(in the rows, 128 means zero)
Each row is followed by its class.
[134 137 129 111 113 128 108 174 152  55 115 120 165 126 120 132 129 125
 105 142 141 130 153 102 100 103 118 126 145 111 121 117 146 138 145 108
 117 124 110 150 122 124 146]	J255
[123 118 139 152 147 119  93 116 164  93 131  80 163 116 162 112 106 126
 107 144 115 163 185 131 123 125 137 147 100 127 151 101 162 146 138 141
 109 159 113 117 123 170 126]	J220
[130 120 130 111 111 153 127 149 116 124 136 115 130 160 103 123 130 122
 103 153 137 134  94 138 119 135 119 130 187 115 129 119  96 139 121 127
 130 129 133 131 119 124 188]	J628
[136 145 130 158 201  80 117 111  84 110 153 126  89 124 180 110  97 142
 114 147 107 116 128 173 159 119 108 149  90 111  70 136 122 123 106 107
 152 142 128 105  91 100 151]	J543
[123 117  93 115 152 115 106 126  76  65 122 123 123 130 172 143  96 139
 118 146 143  85 145 131 149 123 155  87  65 142 131 131 148 135 162 138
  88 132  92 127  91 161 116]	J929
[135 148 113 106 134 108  94 135 147  38 104 127 147  82 142 140 123 118
 142 131 139 137 179 105 130 106 136 132 119 106 133 137 142 125 145 132
 109 162 103 165 117 135 132]	J618
[ 94 127 161 135  96 130 136 162 138  86 169  78 173 136 108 113  98 105
  83 150 166 126 130 114 121 128 142 163 129 152 145  71 145 135 117 137
 117 121 136 100 176 165 203]	J528
[138 122 139 149 153 113  98 111 129  82 129 107  95 127 171 126 108 123
 115 150 121 131 155 148 121 116 126 130 103 116 135 120  97 124 149 143
 127 177 122 152 123 104 168]	J929
[171 157  98  81 105 153 136 123 164 127 104 132 190 107  97 182 153  96
 134 119 111 194 101 116 120 117 100 122 196  90  93 151 114 134 132  96
 122 143 140 169  84 120  72]	J547
[130 140 154 165 150 128 110 123 132 131 138 101 113 150 126 112 130 146
  92 151 110 157 125 158 124 121 107 151 127 114 131 131 164 135 122 139
 138 146 142 131 115 122 122]	J220
[117 108 138 135 121 159 114 131 128  96 139 121 146 152 143 109  96 119
  96 148 133 150 143 115 120 128 143 142 121 144 124 104 130 143 128 138
  89 133 130  98 141 190 119]	J635
[135 120 109 123 107 147 120 173 152 114 125  98 181 146 122 131 151 102
  93 156 132 153 128 113  87 123 107 130 164 136 109  97 114 141 100 113
 123 136 117 124 146 170 147]	J220
[143 127 110 141 112 141 134 174 129  90 138 147 147 152 144 136 124  82
 109 180 131 139  97 129 122 123 123 146 148 133  58 117 121 132  94 120
 116 147 127 100 144 146 145]	J618
[144 142 149 138 164 107 133 124 105 109 150 186  39 149 115 100 117 143
 114 141 105  96 100 157 162 113 112 168  95 118 102 143 152 120 112 139
 146 137 153  84 142  93 173]	J635
[151 127 141 205 171 108 109 167 122  48  99 179  74 164 138 108 132 125
 110 178 115 108 123 163 103  91 112 166 119 132  62 146 135 116 110 133
 140 145 140 137 125  89 135]	J618
[130  76 138 197 139 171 126 148 105 116 131 147  91 213 123  87 119 127
  75 181 120 100  86 194 120 146 145 156 143 141  90 121 131 148 124 155
 101 125 151 103 103 144 127]	J628
[161 182 131 145 142 118 123 137 184  95 115 164 136 110 131 142 129  98
 123 139 106 170 137 134 113  97  94 149 146  90  89 163 168 128 139  90
 137 165 141 152 122  82  70]	J255
[ 98 110 135 124 109 154 131 143  94 118 147 126 136 166 113 105 111 134
  93 153 137 103 100 144 142 142 153 136 145 146 137 125 143 140 138 143
 110 113 133 110 129 153 164]	J628
[162 135  87  73 140 124 137 115 128 150 147 123 148 117 131 155 123 116
 152 110 137 128 108 144 156 139 125  96 187 107  95 115 111 127 134 103
 141 136 139 138  88 130 112]	J528
[159 118  90  76 125 139 135 107 135 163 144 116 153 123 153 154 125 126
 162 109 127 133 119 125 155 150 129  90 173  94 103 115 106 148 142 111
 129 130 123 138  75 131 100]	J255
[137 155 123  80 105 152 121 109 157 113 123 101 148 109 116 149 130 100
 127 122 127 157 120 119 128 121 116 121 167  96 167 134 112 129 164 121
 128 173 124 162 108 141 115]	J929
[124 138 121 103 106 153 104 143 142  88 137  75 169 118 139 167 110 101
  95 148 149 171 141  98 106 117 124 116 149 110 138 102 115 136 145 117
  98 159 111 150 118 163 128]	J929
[146 147 108  44 126 107 135  77 144 153 149 106 158  54 139 179 117 130
 161  95 121 160 125 106 181 145 116 119 155 100 136 120 104 142 122 108
 128 146 118 138  97  94 183]	J547
[ 98 134 189 119 161 118  99  96  73 110 158  94  57 134 125  96  95 188
  99 117 134 121 136 142 156 115 119 153 111 117 186 111 139 120 149 161
 139 121 150 133 128  90 213]	J635
[147 115 131 127 108 137 126 189 147  72 105 158 113 164  94 108 158 110
  87 163 135 121  87 143  95 113 102 141 121 151 100 133 146 129  90 117
 124 122 147 117 129 115 146]	J83
[148 132  98  91 141 113 120 125 126 104 125 118 144 118 141 124 124 127
 160 114 129 100 133 137 149 126 121 110 132 107 131 134  91 129 130 109
 134 139 111 137  85 153 129]	J543
[110 104 128 117 118 161 122 138  82 115 150 112 125 169 119 110 113 138
  99 139 150 109 102 123 133 128 129 132 129 149 142  94 134 141 133 141
 101 104 136  98 127 182 150]	J635
[122 143 144  98 122 109 124 126 150 126 173 100 118  92 145 130 102 130
 128 126 128 128 137 111 151 134 124 144 137 102 150  89 132 144 127 119
 138 133 133 118 147  83 224]	J255
[151 142 131  98  89 160 122  88 209 151 121 110 193  97 121 111 109  71
 129 119 108 200 144 134 137 144 139 135 191  79 160 128 120 148 156 130
  99 189 135 143 110 163  84]	J628
[164 162 129  58 156  95 124  72 137 151 127 106  81  93 140 119 137 140
 155  92 117 156 101 158 172 124  84 117 130  87 155 138 102 112 128 118
 167 138 151 154  76  52 163]	J83
[125  70 132 130 122 161 103 133 160  76 113  96 133 146 140  92 130 130
 105 153 129 117 136 141 107 143 148 134 116 153 154 104 118 140 127 141
 106 134 133 127 102 149 152]	J83
[138 126 165 141 128 140 105  90 138 138 133  86 100 128 125 116 132 134
 134 121 131 150 123 159 136 126 109 151 188  86 149  98  91 124 136 141
 149 154 148 167  98  99 174]	J618
[119 134 166 158 132 120 132 151  98 110 151 144  63 171 111  89 127 136
  84 155 127 121  68 163 142 114 118 175  74 157 116 130 176 120  93 147
 139 110 170  83 135 100 158]	J83
[141 143  93  59 106 144 126 135 148 114 126 110 206 103 122 153 132  97
 145 103 133 140 130 122 145 128 121 112 180 111 128 139 115 131 136  82
 131 150 115 134  87 177  86]	J543
[150 135 196 147 131 122 118  73 189 138 136 112 106 124 136  73 109 103
 110 120  99 198 123 175 154 125 120 186 112 103 134 123 147 131 120 147
 135 171 168 107 105 117 106]	J83
[115 145  94  34 116 145  98  89  81 135 153  51 176  83 147 188 111 143
 154  98 166 140 134  98 169 138 136  76 204  92 167 106 108 125 160 103
 127 129 119 185  85 131 163]	J618
[141 190 144  98 137 107 136 101 152 156 161  97 118 106 102 135 116 125
 122 109 136 163  97 136 157 120  96 137 173  80 128 118 125 115 134 112
 171 130 161 148 118  87 153]	J528
[113 143 157 146 100 157 106 134 185 150 148  50 170 125 126 111 120  95
  91 152 122 201 138 111  93 130 108 156 171 112 167  80 123 139 111 129
 119 158 139 128 163 162 151]	J220
[132 143 102  61 116 110 117 136 102  94 141 115 145  91 129 144 125 133
 148 125 147 102 117 104 169 124 128 107 160 107 131 121 125 133 123 113
 128 131 111 142 112 119 209]	J618
[114 124 125  51 115 146 121  99 105 154 171  60 164 111 148 148  97 151
 138  96 147 128 124 103 172 148 142  96 182 101 171  92 129 146 167 120
 128 109 131 152  97 124 158]	J255
[139  97 152 197 163 125 134 126 148 121 147 145  93 171 135  87 101 124
 111 158 118  98 113 190 135 137 141 164 117 150  91  98 150 135 123 155
 126 144 160 100 114 132 117]	J528
[109 109 114  95 112 161 144 121  63 177 179  94 159 168 129 131 117 134
 134 113 144 105  67 144 176 155 144 121 174 146 120 109 111 144 118 114
 144 101 147  99  89 182 117]	J543
[145 136  88  80 148 126 116 133  76  89 123 165 135 143 134 135 119 139
 133 125 136 104 118 130 161 115 125 101 115 129  89 152 145 130 130 117
 114 120 118 109  89 157 105]	J635
[125 148 109  82 141 109 104 115 114  73 104 131 132  93 123 119 119 149
 140 118 127 107 163 130 147 116 138 106 121 103 183 156 144 124 175 132
 118 134 108 159  96 115 154]	J628
[126  87 103  79 144 129 114 135  79  82 131 105 115 149 153 114 119 164
 114 139 142  78 111 135 149 137 144 100  98 151 134 112 120 128 124 135
 115  95 125 122  86 131 180]	J83
[148 119  96 113 187 113 112 122  40  88 118 174  74 173 134 119 116 182
 125 123 130  68 103 159 173 111 123 108  93 142  98 155 159 126 145 138
 127  99 135 113  64 131 105]	J635
[113 137 206 193 156 125 110 107 133  99 133 104  53 147 137  90 102 147
  80 149 120 139 128 169 121 107 113 181  97 121 166 120 137 128 151 170
 133 157 152 144 123  88 152]	J929
[151 134 140 194 149 156 114 145 164  87 115 182 132 165 150 111 115  90
 101 172 105 182 142 150  91 102 119 169 114 130  46 153 140 127 115 127
  98 172 146 104 131 169  22]	J635
[123  85 158 181 139 145 122 121 118 156 162 101 100 185 136  94 116 116
 114 142 120 126 100 182 126 142 127 166 152 136 100  94  94 137 115 138
 147 141 158 108 111 164 122]	J543
[137 131 113  33  85 154 126 131 141 126 131  93 155 113  97 118 153 119
 120 113 141 129  79 117 142 135 118 108 172 117 170 117 100 131 124 110
 143 120 141 135  99 114 193]	J83
[111 115 171 171 121 152 110 135 111  90 130 136  83 185  93  86 126 141
  84 147 134 118 118 150 107 113 117 169 114 139 145 112 150 129 135 155
 123 118 155 113 147 151 145]	J635
[178 109 138 176 154 126 129 139 148  93  80 186  76 187 105  63 157 118
 116 152  95 128  77 192 124 114 114 148  96 137  78 176 151 131 105 147
 137 144 161 121  76 106  61]	J83
[162 167 190 149 161  86 127  46 177 148 134 130 102  89 121 128 109 124
 148 101  89 202 133 158 174 115 109 185 116  77 120 153 132 131 126 146
 154 183 155 150 102  59 128]	J547
[137 122 100 148 203 100  99 115  96  85 105 131 111 142 169 109 109 170
 128 143 113  89 158 154 153 121 143 101  59 134 123 151 177 134 147 145
 113 125 105 132  78 139  84]	J220
[115 111 129 132 151 139 111  98  87 135 160  85  77 143 166 137 101 154
 106 148 137  95 108 161 147 140 128 114 114 128 152  88 102 132 151 144
 117 134 130 141  97 108 189]	J929
[134 119 155 201 110 154 104 134 228  93 118 110 144 129 122  88 124  60
 110 151 101 175 163 156  81 124 130 199 142 121 137 100 101 139 117 127
 113 198 139 120 141 179 106]	J543
[143 134  57  30 150 115 107  85 101 121 132  80 183  73 175 166 124 146
 193  87 140 117 159 110 164 142 128  56 162  90 148 139  68 133 153  79
 135 140  85 169  50 161 121]	J543
[135 159 164 153 132 138 113 114 166  97  98 146 119 128 101  95 130 101
 121 145 113 162 139 165 101 112 116 158 147  90 161 160 140 130 157 138
 126 171 138 154 121 106 105]	J628
[134 158 128  79 142 104 139  83  90 184 173 104 122 111 158 135  92 135
 127 112 131 158 103 152 206 145 114 120 132  97 132 126 131 125 130 133
 138 135 136 104  96  94 167]	J628
[125 123 107  12 116 151 121 133  84 112 129  94 109 135  88 128 151 170
 117 115 146  82  59 134 148 133 120  90 178 123 177 134 101 127 142 113
 156  86 144 158  74  90 218]	J83
[ 91 117 171 142 179 116 103  87  21 115 164  99  43 166 131  99  87 212
  93 129 140  76 112 169 172 125 130 142  83 138 173 111 151 129 147 158
 140  87 153 113 104  96 220]	J635
[130 123 121  92 123 132 105 122 156  97 145  78 139  99 172 152  94 106
 109 149 131 155 155 117 125 133 132 116 132 107 138  95  84 137 142 129
  95 174 105 141 120 147 177]	J929
[140 139  96  94 183 109 121  89  44 142 133 127 104 134 158 125 102 176
 139 121 121 104 106 166 185 130 124  89 136 101 126 160 134 124 161 131
 133 113 133 144  49  95 122]	J628
[150 139 118 130 140 114 129 110 163 134 151 124 144 115 142 132  98  99
 130 135 119 148 137 153 143 140 131 135 145 117  93  98 133 128 116 120
 121 160 143 117 120 140 122]	J528
[142 128  83  97 112 156 116 129 160 101 121 104 193 109 169 153 114  69
 135 144 128 169 145 108 118 126 138 101 142 120 113 119 107 139 151 118
  80 180 102 141 104 197  60]	J929
[123 142  92  88 124 137 120 133 114 132 138  99 160 131 122 150 141 135
 128 127 133 131 121 116 144 136 122 102 133 127 142 125 160 135 128 115
 130 118 114 123 114 164 116]	J220
[160  95 132 198 142 153 130 156 170  88  82 154 130 191  93 102 148 124
 117 156 127 104 125 173  69 112 125 127 149 139 102 131 129 121 145 140
 126 138 145 166  98 146  47]	J528
[132 110 137 133 155 117 123 104 142 140 155  89 120 126 151 126  93 125
 131 126 134 140 144 158 136 141 139 132 144 122 117  77 109 131 137 138
 127 135 144 131 112 135 141]	J528
[159 150  87 109 126 137 142 159 147 115 119 167 166 126 133 157 131  65
 124 160 112 172 112 140 114 120 110 127 178 107  63 163 118 128 114  82
 114 165 123 116 130 131 101]	J628
[145 128 151 162 156  94 114  98 141  89 129 129 108 108 143 134 112 141
 131 145 109 142 146 140 128 118 118 158  89 114 127 121 126 138 125 140
 122 148 129 135 118  86 180]	J547
[154 137 100 119 113 143 128 180 162 113 116 128 169 144 101 153 166 104
 100 158 116 161 115 119  85 116  93 132 177 124  90 130 134 135  97 100
 134 151 126 140 139 147 117]	J220
[132 128 140 134 148 126 106 106 138 131 132 110 115 122 156 119 102 127
 106 147 114 160 150 163 124 133 120 136 154 103 127 116  97 125 137 130
 123 157 132 140 111  99 170]	J628
[136 123 113  37 133 123 102  94 154 119 128  67 195  69 184 141 100 113
 143 121 122 184 171 121 138 141 130  88 131 111 133  98  97 125 123 109
 115 151 117 145  83 119 150]	J83
[144 132 131 115 149 129 113 122 131  85 105 117 121 136 127 109 129 129
 115 133 131 135 115 155 130 111 118 132  97 121 131 140 144 121 132 132
 124 128 145 144  80 113 103]	J83
[157 154 104  91 113 139 134 138 157 166 146 115 165 132 126 150 152  95
 126 140 110 180  97 136 129 131  90 122 188 104  93 129 118 136 102  97
 143 158 132 126 128 142 124]	J220
[165 107  98 171 149 141 125 164 120  80  99 179  85 187 129 132 142 118
  96 178 113  96  89 175 108 115 116 121 109 143  67 152 132 132 128 133
 112 154 128 128  88 131  84]	J929
[134 154 156 111 179  79 120  97  91 156 155 110  52 127 116 122 129 191
 123 119 107 106 101 173 178 126  94 132 123  98 154 142 154 129 121 128
 182 119 143 130 100  52 216]	J220
[193 147 100 146 155 124 146 103 202 151 123 165 145 130 137 139 123  78
 157 135 100 167 117 180 132 129 113 136 160  96  49 143 122 125 126 114
 129 186 151 134  84 144  18]	J528
[132 136  96  91 164 124 107 107  56 107 107 120 119 126 125 120 121 170
 127 116 140  85 124 147 157 121 138  82 135 101 163 154 132 125 175 132
 125 107 121 171  59  99 136]	J628
[145 138 150 162 140 136 132 106 114 148 149 139  71 176 143 123 115 117
 107 142 116 153  79 173 163 128 119 151 117 124  91 132 131 129 128 152
 130 158 148 111  98 126  89]	J929
[106 140 154 117 107 125 134 160 111 103 150 129 103 137  93 106 123 137
  77 157 138  99  99 130 133 129 115 156 147 122 151 126 134 129 112 126
 142 116 137 104 164  92 252]	J628
